Here is a tiny trained network, its code and every weight. The questions are about switching its units off for an input and a class, where a switched-off unit gives its printed mean instead of its output.

import numpy as np


def w(rows, s, z=0):
    codes = np.array(rows[::2]) - 128.0
    scale = np.full(codes.shape[1], s)
    scale[-1] = z or s
    return codes * scale


def norm(h):
    return h / np.sqrt((h * h).mean(-1, keepdims=True) + 1e-5)


def f(y):
    return y / 2 * (1 + np.tanh(0.7978845608 * (y + 0.044715 * y**3)))


def log_softmax(a):
    a = a - a.max(-1, keepdims=True)
    return a - np.log(np.exp(a).sum(-1, keepdims=True))


def net(x, mask):
    res = np.array(x, float).reshape(1, 5) / 4 @ E
    u = 0
    for l in range(2):
        y = f(norm(res) @ A[l][:, :-1].T + A[l][:, -1])
        res = res + np.where(mask[u : u + 5], y, B[l][:, -1]) @ B[l][:, :-1]
        u += 5
    return log_softmax(norm(res)[-1] @ U[:, :-1].T + U[:, -1])


A, B = {}, {}
E = w([
[233,104,162],'x0',
[68,219,49],'x1',
[196,110,68],'x2',
[28,191,108],'x3',
[106,4,99],'x4',
],0.0024)
A[0] = w([
[33,21,56,254],'L0N0',
[3,70,64,136],'L0N1',
[218,161,170,161],'L0N2',
[56,148,148,179],'L0N3',
[132,141,136,98],'L0N4',
],0.0058,0.0031)
B[0] = w([
[159,230,175,255],'L0N0',
[56,110,254,197],'L0N1',
[48,204,120,179],'L0N2',
[86,156,237,182],'L0N3',
[217,53,82,117],'L0N4',
],0.0045,0.0035)
A[1] = w([
[194,135,139,74],'L1N0',
[190,46,173,164],'L1N1',
[114,122,108,87],'L1N2',
[194,162,184,241],'L1N3',
[96,111,254,253],'L1N4',
],0.0073,0.0029)
B[1] = w([
[188,3,164,133],'L1N0',
[102,144,189,160],'L1N1',
[232,59,120,114],'L1N2',
[77,216,172,212],'L1N3',
[1,219,177,254],'L1N4',
],0.0042,0.0062)
U = w([
[184,147,2,74],'0',
[94,35,45,1],'1',
[196,57,138,105],'2',
[134,111,67,19],'3',
[20,207,167,236],'4',
],0.0096,0.0051)

Each question gives the input, the list of numbers given to net, and the class t.
The units are the neurons (one row each of A and B). Each row of codes is followed by its name. A weight is (code - 128) times the scale printed after its matrix; where a second scale follows, it is the last column's (A, B and U).
mask holds one flag per neuron, layer by layer. A switched-off neuron (its flag False) gives its mean, the last column of its row in B, instead of its output. The means were averaged over made-up inputs and are rounded, as every weight is.
A unit's drop is (log p(t) with every unit on - log p(t) with that unit switched off) / (log p(t) with every unit on - log p(t) with every unit switched off).
top k neurons: the k neurons with the biggest drops, biggest first
top k neurons in layer l: the k neurons of layer l with the biggest drops, biggest first
drop of u: that unit's drop, to one decimal
input [4,-2,6,2,3], class 2: top 2 neurons in layer 1 -> [L1N4; L1N0]
input [0,-3,5,2,-4], class 0: top 4 neurons -> [L0N1; L1N4; L0N3; L0N0]
input [-5,4,4,-4,-3], class 0: top 4 neurons -> [L1N4; L0N1; L0N0; L1N3]
input [5,-1,4,5,3], class 2: top 2 neurons in layer 0 -> [L0N1; L0N3]
input [8,0,-2,-2,2], class 2: top 4 neurons -> [L0N1; L0N3; L1N4; L1N0]
input [2,-2,7,-1,1], class 0: top 4 neurons -> [L1N4; L0N1; L0N3; L0N2]
input [7,-2,7,-2,1], class 2: top 3 neurons in layer 1 -> [L1N4; L1N0; L1N1]
input [3,-4,8,1,-6], class 0: top 2 neurons in layer 1 -> [L1N4; L1N1]
input [-3,4,6,-8,3], class 0: top 2 neurons in layer 0 -> [L0N3; L0N1]
input [-5,0,3,-5,-3], class 0: top 3 neurons in layer 0 -> [L0N1; L0N0; L0N3]
input [8,8,4,1,7], class 3: top 2 neurons -> [L1N4; L0N3]
input [2,6,4,-6,-6], class 0: top 4 neurons -> [L1N4; L0N1; L0N0; L0N3]
input [8,8,8,0,7], class 2: top neuron -> [L1N4]
input [4,8,7,-8,-4], class 0: drop of L1N4 -> 0.3
input [-7,1,7,-5,-8], class 0: drop of L0N0 -> 0.2
input [7,8,2,-2,1], class 3: drop of L1N4 -> 0.3
